Below are the code and all the weights of a small trained network. Each question names an input and a target symbol and asks about switching units off, where a switched-off unit gives its printed mean instead of its output.

import numpy as np


def w(rows, s, z=0):
    codes = np.array(rows[::2]) - 128.0
    scale = np.full(codes.shape[1], s)
    scale[-1] = z or s
    return codes * scale


def f(y):
    return y / 2 * (1 + np.tanh(0.7978845608 * (y + 0.044715 * y**3)))


def softmax(a):
    e = np.exp(a - a.max(-1, keepdims=True))
    return e / e.sum(-1, keepdims=True)


def log_softmax(a):
    a = a - a.max(-1, keepdims=True)
    return a - np.log(np.exp(a).sum(-1, keepdims=True))


def net(x, mask):
    ids = ['αβδεηθλμξπστφψω'.index(c) for c in x.split()]
    T = len(ids)
    res = E[ids] + P[:T]
    u = 0
    for l in range(2):
        q, k, v = (res @ M[l].T for M in (Q, K, V))
        z = softmax(np.where(np.tri(T) > 0, q @ k.T / 2**0.5, -1e9)) @ v
        res = res + np.where(mask[u], z, O[l][:, -1]) @ O[l][:, :-1]
        u += 1
        y = f(res @ A[l][:, :-1].T + A[l][:, -1])
        res = res + np.where(mask[u : u + 16], y, B[l][:, -1]) @ B[l][:, :-1]
        u += 16
    return log_softmax(res[-1] @ U[:, :-1].T + U[:, -1])


Q, K, V, O, A, B = {}, {}, {}, {}, {}, {}
E = w([
[86,172,15],'α',
[207,166,124],'β',
[177,168,154],'δ',
[216,166,69],'ε',
[109,70,172],'η',
[114,64,152],'θ',
[132,172,134],'λ',
[78,139,99],'μ',
[44,22,127],'ξ',
[116,96,248],'π',
[150,163,8],'σ',
[94,184,129],'τ',
[174,157,26],'φ',
[19,38,23],'ψ',
[31,130,177],'ω',
],0.017)
P = w([
[7,255,188],'0',
[204,119,14],'1',
[192,120,28],'2',
[189,114,45],'3',
[184,114,45],'4',
[182,111,45],'5',
[181,113,41],'6',
[181,112,38],'7',
[182,111,32],'8',
[176,114,25],'9',
[178,109,32],'10',
[179,115,36],'11',
[178,114,28],'12',
[172,112,23],'13',
],0.0089)
Q[0] = w([
[182,144,4],'L0H1',
[29,122,55],'L0H1',
],0.0042)
K[0] = w([
[153,160,254],'L0H1',
[193,178,138],'L0H1',
],0.0072)
V[0] = w([
[103,130,217],'L0H1',
[2,110,63],'L0H1',
],0.0053)
O[0] = w([
[132,131,254,6],'L0H1',
[19,128,104,123],'L0H1',
],0.0046,0.0013)
A[0] = w([
[72,34,107,200],'L0N1',
[76,136,173,4],'L0N2',
[128,128,128,128],'L0N3',
[249,93,100,133],'L0N4',
[210,100,107,120],'L0N5',
[69,176,106,1],'L0N6',
[131,30,112,14],'L0N7',
[125,215,177,129],'L0N8',
[132,52,124,24],'L0N9',
[192,70,162,40],'L0N10',
[161,114,130,105],'L0N11',
[79,175,223,29],'L0N12',
[96,134,119,55],'L0N13',
[215,183,121,164],'L0N14',
[162,112,44,33],'L0N15',
[186,185,100,160],'L0N16',
],0.012,0.0082)
B[0] = w([
[148,226,134,203],'L0N1',
[90,59,154,125],'L0N2',
[128,128,128,128],'L0N3',
[69,216,122,254],'L0N4',
[84,158,171,203],'L0N5',
[49,92,74,123],'L0N6',
[139,33,51,136],'L0N7',
[145,2,126,136],'L0N8',
[138,87,91,126],'L0N9',
[108,76,174,121],'L0N10',
[112,118,149,131],'L0N11',
[107,10,177,134],'L0N12',
[92,118,124,116],'L0N13',
[130,52,63,247],'L0N14',
[160,95,246,206],'L0N15',
[126,61,74,245],'L0N16',
],0.0083,0.0099)
Q[1] = w([
[152,248,190],'L1H1',
[151,78,106],'L1H1',
],0.018)
K[1] = w([
[221,222,155],'L1H1',
[92,5,152],'L1H1',
],0.02)
V[1] = w([
[99,123,247],'L1H1',
[225,82,125],'L1H1',
],0.012)
O[1] = w([
[164,229,182,255],'L1H1',
[254,75,70,19],'L1H1',
],0.0099,0.0061)
A[1] = w([
[156,129,244,30],'L1N1',
[108,153,86,14],'L1N2',
[115,144,69,39],'L1N3',
[180,210,159,31],'L1N4',
[119,167,24,117],'L1N5',
[203,80,82,83],'L1N6',
[226,201,146,157],'L1N7',
[124,144,110,111],'L1N8',
[90,122,217,7],'L1N9',
[137,118,85,146],'L1N10',
[242,163,73,135],'L1N11',
[114,45,90,85],'L1N12',
[128,128,128,128],'L1N13',
[107,176,76,148],'L1N14',
[110,162,178,71],'L1N15',
[127,133,104,100],'L1N16',
],0.011,0.015)
B[1] = w([
[56,214,172,149],'L1N1',
[228,151,145,122],'L1N2',
[219,131,104,131],'L1N3',
[123,159,27,193],'L1N4',
[153,89,166,201],'L1N5',
[115,166,32,206],'L1N6',
[119,2,131,249],'L1N7',
[122,122,141,133],'L1N8',
[202,89,44,152],'L1N9',
[122,94,114,175],'L1N10',
[145,203,212,245],'L1N11',
[144,190,208,189],'L1N12',
[129,128,128,128],'L1N13',
[108,115,175,209],'L1N14',
[191,77,66,179],'L1N15',
[126,123,122,128],'L1N16',
],0.0095,0.017)
U = w([
[186,81,155,116],'α',
[153,198,100,60],'β',
[113,158,57,54],'δ',
[144,110,55,73],'ε',
[145,218,202,110],'η',
[103,212,116,125],'θ',
[77,153,177,42],'λ',
[125,58,77,123],'μ',
[87,128,81,86],'ξ',
[133,139,251,147],'π',
[117,60,181,175],'σ',
[125,153,133,226],'τ',
[117,146,137,244],'φ',
[120,143,128,254],'ψ',
[99,228,209,98],'ω',
],0.014,0.0081)

Each question gives the input, a string of symbols that net reads in full, and the target symbol t.
The units are the heads (2 rows each of Q, K, V and O) and the neurons (one row each of A and B). Each row of codes is followed by its name. A weight is (code - 128) times the scale printed after its matrix; where a second scale follows, it is the last column's (O, A, B and U).
mask holds one flag per unit, layer by layer, with each layer's heads first. A switched-off unit (its flag False) gives its mean, the last column of its rows in O or B, instead of its output. The means were averaged over made-up inputs and are rounded, as every weight is.
A unit's drop is (log p(t) with every unit on - log p(t) with that unit switched off) / (log p(t) with every unit on - log p(t) with every unit switched off).
The circuit of an input: a set's keep is (log p(t) with only the set's units on - log p(t) with every unit switched off) / (log p(t) with every unit on - log p(t) with every unit switched off). Starting from the 12 units with the biggest drops (on a tie, the unit counted first), units are removed one at a time, each time the one whose removal leaves the highest keep (on an exact tie, the one counted first), for as long as the keep stays at least 0.8.
units of the circuit, in order: the units of the circuit, biggest drop first
unit that matters most: the unit with the biggest drop
k most important neurons: the k neurons with the biggest drops, biggest first
top k neurons in layer l: the k neurons of layer l with the biggest drops, biggest first
input ψ ψ β ξ α δ β δ φ θ α ξ, target ξ: 4 most important neurons : [L0N6 L1N9 L0N7 L0N4]
input λ η σ ψ η σ π δ θ ψ σ σ, target π: 2 most important neurons : [L0N1 L0N8]
input λ τ σ ω τ λ α σ ξ θ δ π δ, target π: 2 most important neurons : [L0N8 L0N1]
input φ σ ξ, target μ: 2 most important neurons : [L1N11 L0N4]
input π π μ δ τ, target η: units of the circuit, in order : [L1H1 L0N4 L0N12]
input λ τ δ ψ ψ τ δ δ τ σ λ μ θ λ, target π: top 2 neurons in layer 0 : [L0N1 L0N8]
input π η β ψ, target η: top 3 neurons in layer 1 : [L1N11 L1N4 L1N1]
input φ σ δ β δ ε, target μ: units of the circuit, in order : [L1H1]
input σ π β σ, target σ: top 4 neurons in layer 1 : [L1N11 L1N12 L1N6 L1N4]
input ψ λ μ σ δ θ δ λ δ δ φ, target ξ: units of the circuit, in order : [L1H1 L1N11]
input π ε ψ β, target η: top 3 neurons in layer 1 : [L1N11 L1N4 L1N1]
input δ σ ε σ σ λ δ β τ θ π σ ω, target ω: units of the circuit, in order : [L0N14 L1H1]
input λ σ ω π ψ τ π α σ μ ξ δ ξ ξ, target π: top 2 neurons in layer 0 : [L0N1 L0N4]
input π δ δ η ω π δ δ θ λ α ω α λ, target η: units of the circuit, in order : [L1H1 L0N12 L0N4]
input α α δ δ φ, target λ: unit that matters most : L0N14
input ψ δ δ θ μ α ψ, target ξ: top 3 neurons in layer 1 : [L1N9 L1N11 L1N7]
input σ η ψ δ, target σ: 2 most important neurons : [L0N1 L1N11]
input δ δ ξ φ ξ, target α: 4 most important neurons : [L0N7 L0N1 L0N4 L1N11]
input δ δ π θ δ λ σ δ ω δ ω λ, target α: top 3 neurons in layer 0 : [L0N8 L0N4 L0N12]
input δ σ δ σ π β φ, target α: 3 most important neurons : [L0N14 L0N16 L1N11]
